Below are the code and all the weights of a small trained network. Each question names an input and a class and asks about switching units off, where a switched-off unit gives its printed mean instead of its output.

import numpy as np


def w(rows, s, z=0):
    codes = np.array(rows[::2]) - 128.0
    scale = np.full(codes.shape[1], s)
    scale[-1] = z or s
    return codes * scale


def f(y):
    return np.maximum(y, 0)


def log_softmax(a):
    a = a - a.max(-1, keepdims=True)
    return a - np.log(np.exp(a).sum(-1, keepdims=True))


def net(x, mask):
    res = np.array(x, float).reshape(1, 4) / 4 @ E
    y = f(res @ A[0][:, :-1].T + A[0][:, -1])
    res = res + np.where(mask, y, B[0][:, -1]) @ B[0][:, :-1]
    return log_softmax(res[-1] @ U[:, :-1].T + U[:, -1])


A, B = {}, {}
E = w([
[247,148,120,75,232,200,124,221],'x0',
[184,39,182,155,17,163,46,151],'x1',
[239,156,148,236,113,209,205,40],'x2',
[124,229,255,110,158,121,49,79],'x3',
],0.0087)
A[0] = w([
[186,117,144,115,187,174,125,209,113],'N0',
[123,191,196,129,154,112,74,96,141],'N1',
[201,176,106,200,112,212,209,93,83],'N2',
[160,90,137,129,80,152,78,132,78],'N3',
[126,58,42,140,124,125,189,152,113],'N4',
[86,156,126,160,197,104,164,141,250],'N5',
[178,132,137,176,135,160,162,54,115],'N6',
[156,42,158,121,67,191,70,137,157],'N7',
[194,125,141,63,189,175,123,149,113],'N8',
[156,109,181,115,85,137,68,125,81],'N9',
[102,145,155,154,85,94,133,118,88],'N10',
[84,180,82,102,177,116,165,107,87],'N11',
[136,172,85,81,167,92,189,74,134],'N12',
[89,121,135,153,68,74,152,91,96],'N13',
[155,47,9,126,104,128,199,162,113],'N14',
[140,127,201,134,86,158,65,139,143],'N15',
[160,140,151,195,129,166,183,105,155],'N16',
[149,85,135,148,96,112,70,162,126],'N17',
[153,185,155,193,118,169,149,97,70],'N18',
[160,144,177,99,157,137,128,176,107],'N19',
[97,136,135,196,101,166,148,96,93],'N20',
[163,53,115,139,93,134,101,134,96],'N21',
[96,128,96,78,120,110,81,164,102],'N22',
[147,108,139,162,86,163,79,147,76],'N23',
[204,151,115,112,151,137,130,143,107],'N24',
[97,141,188,116,129,130,99,50,139],'N25',
[161,165,196,104,176,121,93,128,116],'N26',
[93,172,121,75,170,149,177,74,98],'N27',
[111,219,127,123,159,95,174,119,96],'N28',
[69,123,153,184,116,69,119,62,120],'N29',
[97,93,118,82,142,82,75,176,89],'N30',
[66,96,137,157,99,95,135,87,104],'N31',
[189,136,80,91,163,154,98,182,94],'N32',
[64,133,105,10,140,35,39,224,113],'N33',
[100,121,92,168,87,49,122,59,111],'N34',
[136,220,219,104,134,124,61,93,95],'N35',
[99,185,68,129,150,113,187,115,93],'N36',
[112,154,111,108,179,95,191,108,84],'N37',
],0.011,0.015)
B[0] = w([
[60,122,210,106,128,135,211,201,198],'N0',
[138,64,8,201,88,135,71,207,201],'N1',
[153,211,131,151,144,30,96,100,208],'N2',
[136,100,176,107,205,155,107,75,158],'N3',
[115,64,40,238,123,122,61,180,185],'N4',
[239,94,116,33,2,204,121,107,232],'N5',
[180,201,131,138,106,59,116,79,188],'N6',
[155,143,172,46,134,206,112,81,217],'N7',
[65,122,189,111,115,116,207,169,193],'N8',
[124,93,157,138,232,166,103,72,161],'N9',
[86,128,196,167,164,109,163,157,149],'N10',
[144,93,169,117,198,152,118,55,167],'N11',
[136,97,158,85,164,201,89,83,181],'N12',
[98,113,176,126,167,104,199,175,169],'N13',
[97,31,27,219,122,130,73,177,205],'N14',
[155,64,145,80,142,188,85,99,191],'N15',
[163,198,112,124,65,75,99,115,200],'N16',
[139,133,151,58,169,181,104,69,174],'N17',
[143,189,126,178,164,79,104,90,168],'N18',
[81,145,175,143,138,128,179,177,165],'N19',
[100,153,151,120,155,88,129,133,155],'N20',
[113,53,136,134,167,168,101,62,165],'N21',
[140,201,123,156,138,55,97,104,170],'N22',
[123,101,197,107,242,135,66,100,153],'N23',
[84,146,174,140,138,114,198,147,170],'N24',
[93,98,67,152,86,139,148,197,186],'N25',
[109,38,66,217,84,113,154,185,183],'N26',
[155,85,170,100,217,179,97,86,166],'N27',
[115,73,188,126,216,197,59,106,171],'N28',
[93,139,152,98,156,131,222,183,187],'N29',
[182,194,165,166,146,44,109,69,178],'N30',
[82,168,181,124,156,141,204,189,171],'N31',
[57,158,173,132,155,104,206,182,178],'N32',
[192,218,130,158,95,31,105,66,251],'N33',
[68,144,167,99,141,124,205,191,179],'N34',
[99,40,26,249,133,132,85,182,202],'N35',
[107,83,175,110,204,182,92,78,163],'N36',
[126,109,187,117,233,167,91,101,158],'N37',
],0.0072,0.018)
U = w([
[121,61,72,217,125,129,91,153,97],'0',
[145,98,167,89,174,180,86,59,98],'1',
[161,227,137,162,120,50,104,79,97],'2',
[90,136,169,131,137,120,236,169,111],'3',
[188,116,105,51,2,181,127,126,249],'4',
],0.016,0.015)

Each question gives the input, the list of numbers given to net, and the class t.
The units are the neurons (one row each of A and B). Each row of codes is followed by its name. A weight is (code - 128) times the scale printed after its matrix; where a second scale follows, it is the last column's (A, B and U).
mask holds one flag per neuron, in row order. A switched-off neuron (its flag False) gives its mean, the last column of its row in B, instead of its output. The means were averaged over made-up inputs and are rounded, as every weight is.
A unit's drop is (log p(t) with every unit on - log p(t) with that unit switched off) / (log p(t) with every unit on - log p(t) with every unit switched off).
The circuit of an input: a set's keep is (log p(t) with only the set's units on - log p(t) with every unit switched off) / (log p(t) with every unit on - log p(t) with every unit switched off). Starting from the 12 units with the biggest drops (on a tie, the unit counted first), units are removed one at a time, each time the one whose removal leaves the highest keep (on an exact tie, the one counted first), for as long as the keep stays at least 0.8.
units of the circuit, in order: the units of the circuit, biggest drop first
top k neurons: the k neurons with the biggest drops, biggest first
drop of u: that unit's drop, to one decimal
input [-1,-4,5,-1], class 2: units of the circuit, in order -> N2
input [-7,-2,1,8], class 0: top 2 neurons -> N35; N1
input [-6,3,3,6], class 0: top 3 neurons -> N35; N1; N0
input [1,-7,5,7], class 0: top 4 neurons -> N35; N1; N26; N7
input [-7,-6,-1,6], class 3: top 4 neurons -> N29; N34; N14; N31
input [-7,-3,4,7], class 0: top 2 neurons -> N35; N1
input [5,-4,-6,6], class 0: top 4 neurons -> N35; N26; N1; N2
input [-3,-2,-8,8], class 0: top 4 neurons -> N35; N1; N25; N26
input [-7,4,-8,-6], class 2: top 2 neurons -> N33; N30
input [6,-2,8,8], class 0: top 3 neurons -> N35; N26; N1
input [8,0,-8,-3], class 2: top 3 neurons -> N33; N30; N22
input [8,4,7,-7], class 3: top 3 neurons -> N0; N32; N8
input [5,6,5,6], class 0: top 4 neurons -> N35; N26; N1; N5
input [5,3,-7,-3], class 2: units of the circuit, in order -> N33
input [-1,4,5,4], class 2: top 2 neurons -> N14; N6
input [7,-7,0,7], class 0: drop of N7 -> 0.2
input [-5,5,0,1], class 1: drop of N3 -> 0.1
input [-8,6,1,8], class 0: drop of N0 -> 0.3
input [4,-8,-8,-7], class 1: drop of N12 -> 0.5
input [3,8,4,-6], class 1: top neuron -> N7
